Below is a small trained network, with its code and all its weights. Each question gives an input and a class and asks what happens when units are switched off, that is, made to give their printed mean instead of their output.

import numpy as np


def w(rows, s, z=0):
    codes = np.array(rows[::2]) - 128.0
    scale = np.full(codes.shape[1], s)
    scale[-1] = z or s
    return codes * scale


def norm(h):
    return h / np.sqrt((h * h).mean(-1, keepdims=True) + 1e-5)


def f(y):
    return y / 2 * (1 + np.tanh(0.7978845608 * (y + 0.044715 * y**3)))


def log_softmax(a):
    a = a - a.max(-1, keepdims=True)
    return a - np.log(np.exp(a).sum(-1, keepdims=True))


def net(x, mask):
    res = np.array(x, float).reshape(1, 4) / 4 @ E
    u = 0
    for l in range(4):
        y = f(norm(res) @ A[l][:, :-1].T + A[l][:, -1])
        res = res + np.where(mask[u : u + 7], y, B[l][:, -1]) @ B[l][:, :-1]
        u += 7
    return log_softmax(norm(res)[-1] @ U[:, :-1].T + U[:, -1])


A, B = {}, {}
E = w([
[7,111,128,184,126,110],'x0',
[142,124,102,85,101,188],'x1',
[124,129,136,207,119,214],'x2',
[96,128,146,114,92,183],'x3',
],0.0022)
A[0] = w([
[170,125,84,199,149,154,82],'0.n1',
[146,141,112,161,89,120,127],'0.n2',
[124,138,130,112,107,254,62],'0.n3',
[166,136,169,204,136,122,79],'0.n4',
[31,127,124,152,125,75,158],'0.n5',
[106,123,124,197,110,130,2],'0.n6',
[29,118,129,105,114,122,101],'0.n7',
],0.0084,0.00092)
B[0] = w([
[104,128,171,149,141,188,180],'0.n1',
[88,146,148,140,163,104,134],'0.n2',
[117,18,255,118,120,118,233],'0.n3',
[137,137,94,146,166,189,176],'0.n4',
[165,175,124,161,174,241,253],'0.n5',
[9,158,90,88,81,77,170],'0.n6',
[73,153,105,159,162,184,211],'0.n7',
],0.0092,0.0045)
A[1] = w([
[254,145,96,116,131,110,190],'1.n1',
[87,83,97,102,37,150,3],'1.n2',
[82,158,47,129,97,140,91],'1.n3',
[144,148,111,83,53,30,87],'1.n4',
[106,138,121,66,144,107,131],'1.n5',
[83,164,156,129,139,109,100],'1.n6',
[136,118,26,40,62,66,120],'1.n7',
],0.0077,0.00069)
B[1] = w([
[99,172,150,105,161,61,252],'1.n1',
[183,145,134,125,55,146,118],'1.n2',
[167,107,114,111,203,168,172],'1.n3',
[116,39,29,102,187,163,192],'1.n4',
[158,90,108,191,136,154,119],'1.n5',
[255,144,134,124,124,116,136],'1.n6',
[193,53,26,103,141,121,197],'1.n7',
],0.0099,0.0029)
A[2] = w([
[218,192,103,192,71,205,2],'2.n1',
[190,162,126,155,2,124,21],'2.n2',
[145,81,183,135,40,125,50],'2.n3',
[3,146,114,168,35,128,107],'2.n4',
[61,177,161,152,78,135,25],'2.n5',
[165,22,229,139,8,144,84],'2.n6',
[123,16,175,189,65,141,84],'2.n7',
],0.006,0.00046)
B[2] = w([
[11,146,92,117,146,179,165],'2.n1',
[120,129,94,190,94,166,95],'2.n2',
[128,97,175,132,143,159,165],'2.n3',
[255,124,100,134,192,82,135],'2.n4',
[179,116,114,108,176,78,150],'2.n5',
[57,40,212,74,109,182,254],'2.n6',
[190,108,167,41,107,128,202],'2.n7',
],0.0075,0.0041)
A[3] = w([
[98,135,96,67,34,110,57],'3.n1',
[255,132,127,160,110,134,109],'3.n2',
[124,137,118,59,15,105,98],'3.n3',
[44,155,159,107,106,90,142],'3.n4',
[188,143,32,183,54,119,3],'3.n5',
[5,83,165,193,124,60,224],'3.n6',
[43,168,39,125,48,170,50],'3.n7',
],0.0058,0.00031)
B[3] = w([
[174,103,154,231,207,158,46],'3.n1',
[2,100,130,120,158,130,18],'3.n2',
[123,85,156,252,224,172,84],'3.n3',
[170,130,185,152,180,83,155],'3.n4',
[34,78,123,109,175,115,55],'3.n5',
[186,180,153,25,131,140,173],'3.n6',
[217,157,169,148,167,181,254],'3.n7',
],0.0074,0.00098)
U = w([
[142,130,109,175,53,96,28],'0',
[144,202,159,96,150,40,154],'1',
[126,55,252,80,92,158,187],'2',
[136,130,111,176,44,97,39],'3',
[148,70,15,91,153,71,176],'4',
[149,118,106,168,57,105,29],'5',
[105,202,92,164,176,237,192],'6',
[146,126,112,202,50,91,3],'7',
],0.011,0.0052)

Each question gives the input, the list of numbers given to net, and the class t.
The units are the neurons (one row each of A and B). Each row of codes is followed by its name. A weight is (code - 128) times the scale printed after its matrix; where a second scale follows, it is the last column's (A, B and U).
mask holds one flag per neuron, layer by layer. A switched-off neuron (its flag False) gives its mean, the last column of its row in B, instead of its output. The means were averaged over made-up inputs and are rounded, as every weight is.
A unit's drop is (log p(t) with every unit on - log p(t) with that unit switched off) / (log p(t) with every unit on - log p(t) with every unit switched off).
The circuit of an input: a set's keep is (log p(t) with only the set's units on - log p(t) with every unit switched off) / (log p(t) with every unit on - log p(t) with every unit switched off). Starting from the 12 units with the biggest drops (on a tie, the unit counted first), units are removed one at a time, each time the one whose removal leaves the highest keep (on an exact tie, the one counted first), for as long as the keep stays at least 0.8.
circuit, biggest first: the units of the circuit, biggest drop first
unit that matters most: the unit with the biggest drop
top k neurons: the k neurons with the biggest drops, biggest first
drop when u is switched off: that unit's drop, to one decimal
input [-6,6,-4,-4], class 4: unit that matters most -> 0.n5
input [-3,-1,2,-8], class 1: top 3 neurons -> 0.n3; 0.n7; 0.n5
input [-7,3,-4,-8], class 4: circuit, biggest first -> 0.n5; 0.n3
input [6,0,6,2], class 6: top 2 neurons -> 0.n5; 2.n6
input [-5,-8,-3,-4], class 1: top 3 neurons -> 0.n6; 1.n1; 0.n4
input [-2,-5,-6,-5], class 4: top 3 neurons -> 0.n5; 0.n7; 0.n1
input [-8,-3,3,-6], class 1: top 2 neurons -> 0.n3; 0.n5
input [0,8,-3,-3], class 4: top 2 neurons -> 0.n1; 0.n5
input [-5,4,-2,-7], class 4: top 4 neurons -> 0.n5; 0.n3; 0.n7; 1.n7
input [-5,-6,-2,-8], class 1: top 2 neurons -> 0.n6; 1.n1
input [0,-5,-7,1], class 1: top 2 neurons -> 0.n6; 0.n3
input [1,6,-6,0], class 4: top 3 neurons -> 0.n3; 0.n5; 0.n1
input [-2,-5,-8,2], class 4: top 3 neurons -> 0.n3; 0.n5; 0.n1
input [0,-8,-4,-6], class 1: unit that matters most -> 0.n7
input [4,-2,2,7], class 6: top 2 neurons -> 0.n7; 0.n5
input [1,2,-4,-5], class 1: top 2 neurons -> 0.n6; 1.n1
input [-1,0,-6,3], class 4: drop when 0.n3 is switched off -> 1.5
input [1,-3,-7,-5], class 1: drop when 0.n6 is switched off -> 0.2
input [7,-8,0,1], class 6: drop when 3.n6 is switched off -> 0.0
